Below is a small trained network, with its code and all its weights. Each question gives an input and a class and asks what happens when units are switched off, that is, made to give their printed mean instead of their output.

import numpy as np


def w(rows, s, z=0):
    codes = np.array(rows[::2]) - 128.0
    scale = np.full(codes.shape[1], s)
    scale[-1] = z or s
    return codes * scale


def f(y):
    return np.maximum(y, 0)


def log_softmax(a):
    a = a - a.max(-1, keepdims=True)
    return a - np.log(np.exp(a).sum(-1, keepdims=True))


def net(x, mask):
    res = np.array(x, float).reshape(1, 6) / 4 @ E
    y = f(res @ A[0][:, :-1].T + A[0][:, -1])
    res = res + np.where(mask, y, B[0][:, -1]) @ B[0][:, :-1]
    return log_softmax(res[-1] @ U[:, :-1].T + U[:, -1])


A, B = {}, {}
E = w([
[131,123,126,128],'x0',
[141,55,84,147],'x1',
[133,111,118,132],'x2',
[144,84,104,136],'x3',
[83,57,220,120],'x4',
[194,95,166,248],'x5',
],0.012)
A[0] = w([
[107,125,116,46,75],'N1',
[46,160,85,111,156],'N2',
[128,144,164,159,63],'N3',
[133,98,155,31,126],'N4',
[154,163,170,99,67],'N5',
[124,79,193,86,193],'N6',
[158,161,87,123,129],'N7',
[103,162,50,143,131],'N8',
[197,196,18,104,167],'N9',
[98,136,79,54,84],'N10',
[98,148,42,8,68],'N11',
[111,134,114,99,90],'N12',
[132,103,143,166,83],'N13',
[103,205,101,133,93],'N14',
[182,171,77,127,161],'N15',
[151,116,124,194,124],'N16',
[118,210,143,149,2],'N17',
[111,92,116,17,46],'N18',
[211,179,65,101,138],'N19',
[111,110,96,41,44],'N20',
[87,47,223,75,187],'N21',
[152,41,90,104,204],'N22',
[92,105,209,98,144],'N23',
[87,28,163,131,165],'N24',
[96,166,178,87,145],'N25',
[141,188,54,149,69],'N26',
[168,150,163,213,147],'N27',
],0.012,0.0013)
B[0] = w([
[146,110,210,119,195],'N1',
[159,74,142,125,193],'N2',
[149,120,146,144,157],'N3',
[138,104,146,170,190],'N4',
[202,155,63,130,159],'N5',
[60,238,71,185,187],'N6',
[119,187,26,218,168],'N7',
[74,144,79,117,177],'N8',
[85,208,51,167,226],'N9',
[195,86,156,128,203],'N10',
[185,109,156,74,247],'N11',
[163,110,195,105,158],'N12',
[147,149,153,155,166],'N13',
[126,144,136,173,182],'N14',
[81,107,101,193,183],'N15',
[206,119,230,133,186],'N16',
[126,65,112,93,172],'N17',
[133,66,202,57,206],'N18',
[110,156,54,192,197],'N19',
[232,13,181,51,195],'N20',
[35,233,52,255,225],'N21',
[119,177,139,164,179],'N22',
[89,217,57,136,197],'N23',
[111,126,66,142,200],'N24',
[111,142,117,91,193],'N25',
[98,148,17,139,188],'N26',
[250,16,247,43,210],'N27',
],0.0064,0.013)
U = w([
[94,218,76,104,254],'0',
[244,145,179,41,2],'1',
],0.011,0.00038)

Each question gives the input, the list of numbers given to net, and the class t.
The units are the neurons (one row each of A and B). Each row of codes is followed by its name. A weight is (code - 128) times the scale printed after its matrix; where a second scale follows, it is the last column's (A, B and U).
mask holds one flag per neuron, in row order. A switched-off neuron (its flag False) gives its mean, the last column of its row in B, instead of its output. The means were averaged over made-up inputs and are rounded, as every weight is.
A unit's drop is (log p(t) with every unit on - log p(t) with that unit switched off) / (log p(t) with every unit on - log p(t) with every unit switched off).
The circuit of an input: a set's keep is (log p(t) with only the set's units on - log p(t) with every unit switched off) / (log p(t) with every unit on - log p(t) with every unit switched off). Starting from the 12 units with the biggest drops (on a tie, the unit counted first), units are removed one at a time, each time the one whose removal leaves the highest keep (on an exact tie, the one counted first), for as long as the keep stays at least 0.8.
circuit, biggest first: the units of the circuit, biggest drop first
k most important neurons: the k neurons with the biggest drops, biggest first
drop when u is switched off: that unit's drop, to one decimal
input [-5,6,7,5,-3,-4], class 1: circuit, biggest first -> [N21]
input [0,-8,7,-2,-5,-6], class 1: 4 most important neurons -> [N11 N20 N21 N10]
input [-4,2,-6,-6,-3,-4], class 1: 2 most important neurons -> [N21 N11]
input [-3,-8,-7,0,6,-7], class 1: 2 most important neurons -> [N20 N18]
input [1,7,-4,8,-3,-4], class 1: 4 most important neurons -> [N21 N20 N11 N6]
input [-6,0,6,2,-2,-3], class 1: 2 most important neurons -> [N21 N6]
input [-5,5,2,0,4,-6], class 1: 2 most important neurons -> [N20 N18]
input [-4,-3,-2,-5,-2,-3], class 1: 3 most important neurons -> [N21 N6 N11]
input [-4,-1,3,3,8,-5], class 0: drop when N21 is switched off -> 0.6
input [2,5,-3,2,7,6], class 0: drop when N21 is switched off -> 0.5
input [-5,-4,6,6,7,6], class 0: drop when N10 is switched off -> 0.0
